Below are the code and all the weights of a small trained network. Each question names an input and a class and asks about switching units off, where a switched-off unit gives its printed mean instead of its output.

import numpy as np


def w(rows, s, z=0):
    codes = np.array(rows[::2]) - 128.0
    scale = np.full(codes.shape[1], s)
    scale[-1] = z or s
    return codes * scale


def norm(h):
    return h / np.sqrt((h * h).mean(-1, keepdims=True) + 1e-5)


def f(y):
    return y / 2 * (1 + np.tanh(0.7978845608 * (y + 0.044715 * y**3)))


def log_softmax(a):
    a = a - a.max(-1, keepdims=True)
    return a - np.log(np.exp(a).sum(-1, keepdims=True))


def net(x, mask):
    res = np.array(x, float).reshape(1, 4) / 4 @ E
    u = 0
    for l in range(3):
        y = f(norm(res) @ A[l][:, :-1].T + A[l][:, -1])
        res = res + np.where(mask[u : u + 6], y, B[l][:, -1]) @ B[l][:, :-1]
        u += 6
    return log_softmax(norm(res)[-1] @ U[:, :-1].T + U[:, -1])


A, B = {}, {}
E = w([
[99,140,215,52,150,248,193,104],'x0',
[121,157,147,142,168,131,186,122],'x1',
[180,83,68,93,154,96,185,88],'x2',
[196,154,75,238,160,155,162,166],'x3',
],0.013)
A[0] = w([
[125,144,101,157,109,101,34,137,146],'L0N0',
[51,104,249,96,109,174,84,172,90],'L0N1',
[87,127,222,37,112,140,137,96,127],'L0N2',
[118,85,149,62,113,79,146,131,2],'L0N3',
[127,112,71,155,85,75,61,158,114],'L0N4',
[110,101,130,60,117,83,123,78,12],'L0N5',
],0.012,0.0073)
B[0] = w([
[193,157,161,132,74,115,70,124,201],'L0N0',
[79,241,182,174,171,169,163,184,253],'L0N1',
[10,121,171,69,20,77,170,65,247],'L0N2',
[112,81,57,210,128,78,99,180,140],'L0N3',
[186,109,158,147,86,86,114,138,213],'L0N4',
[150,43,47,100,194,126,94,152,152],'L0N5',
],0.013,0.011)
A[1] = w([
[121,71,170,9,115,226,197,114,72],'L1N0',
[67,132,152,163,98,112,17,110,89],'L1N1',
[143,113,97,139,214,199,178,61,99],'L1N2',
[109,108,254,28,64,156,112,85,38],'L1N3',
[138,7,35,58,79,5,90,57,118],'L1N4',
[32,52,231,53,115,135,155,67,254],'L1N5',
],0.0093,0.0068)
B[1] = w([
[64,78,103,46,126,115,166,52,170],'L1N0',
[117,169,143,117,90,101,94,178,159],'L1N1',
[174,111,115,90,125,159,200,209,152],'L1N2',
[57,213,160,15,136,191,192,205,185],'L1N3',
[237,150,16,202,8,95,83,93,205],'L1N4',
[76,152,151,102,2,111,162,116,253],'L1N5',
],0.012)
A[2] = w([
[234,123,82,158,159,213,196,125,132],'L2N0',
[64,135,161,8,115,154,51,153,16],'L2N1',
[103,118,20,88,81,134,201,102,176],'L2N2',
[146,170,198,91,120,85,63,171,1],'L2N3',
[98,51,71,125,108,85,112,45,78],'L2N4',
[76,199,132,133,149,129,71,166,194],'L2N5',
],0.011,0.0054)
B[2] = w([
[64,20,75,74,248,165,138,169,234],'L2N0',
[117,127,115,195,205,151,209,144,214],'L2N1',
[188,65,58,199,183,115,74,129,253],'L2N2',
[188,76,46,107,65,87,59,61,165],'L2N3',
[221,184,78,199,75,43,67,222,160],'L2N4',
[133,112,100,151,28,114,132,169,223],'L2N5',
],0.011,0.007)
U = w([
[167,40,65,154,244,187,209,132,2],'0',
[56,173,212,28,37,177,202,96,150],'1',
[248,105,38,211,28,13,47,76,235],'2',
],0.014,0.0064)

Each question gives the input, the list of numbers given to net, and the class t.
The units are the neurons (one row each of A and B). Each row of codes is followed by its name. A weight is (code - 128) times the scale printed after its matrix; where a second scale follows, it is the last column's (A, B and U).
mask holds one flag per neuron, layer by layer. A switched-off neuron (its flag False) gives its mean, the last column of its row in B, instead of its output. The means were averaged over made-up inputs and are rounded, as every weight is.
A unit's drop is (log p(t) with every unit on - log p(t) with that unit switched off) / (log p(t) with every unit on - log p(t) with every unit switched off).
The circuit of an input: a set's keep is (log p(t) with only the set's units on - log p(t) with every unit switched off) / (log p(t) with every unit on - log p(t) with every unit switched off). Starting from the 12 units with the biggest drops (on a tie, the unit counted first), units are removed one at a time, each time the one whose removal leaves the highest keep (on an exact tie, the one counted first), for as long as the keep stays at least 0.8.
units of the circuit, in order: the units of the circuit, biggest drop first
k most important neurons: the k neurons with the biggest drops, biggest first
k most important neurons of layer l: the k neurons of layer l with the biggest drops, biggest first
drop of u: that unit's drop, to one decimal
input [-4,7,8,7], class 0: units of the circuit, in order => L0N2, L2N0
input [6,-4,-8,8], class 0: units of the circuit, in order => L0N2, L1N5
input [-2,0,1,-8], class 2: 3 most important neurons => L0N5, L0N3, L1N4
input [-1,-2,6,8], class 0: units of the circuit, in order => L0N2, L2N0
input [6,-8,5,4], class 0: 2 most important neurons => L0N2, L2N2
input [7,-4,-4,7], class 0: units of the circuit, in order => L0N2, L1N5
input [0,4,-7,8], class 0: 2 most important neurons => L0N2, L1N5
input [6,-8,7,-1], class 2: 2 most important neurons of layer 0 => L0N1, L0N5
input [4,-2,8,-6], class 2: most important neuron => L1N4
input [0,-2,4,7], class 0: drop of L0N2 => 0.9
input [4,-4,2,7], class 0: drop of L0N2 => 0.4
input [-3,6,-1,6], class 0: drop of L0N2 => 0.9
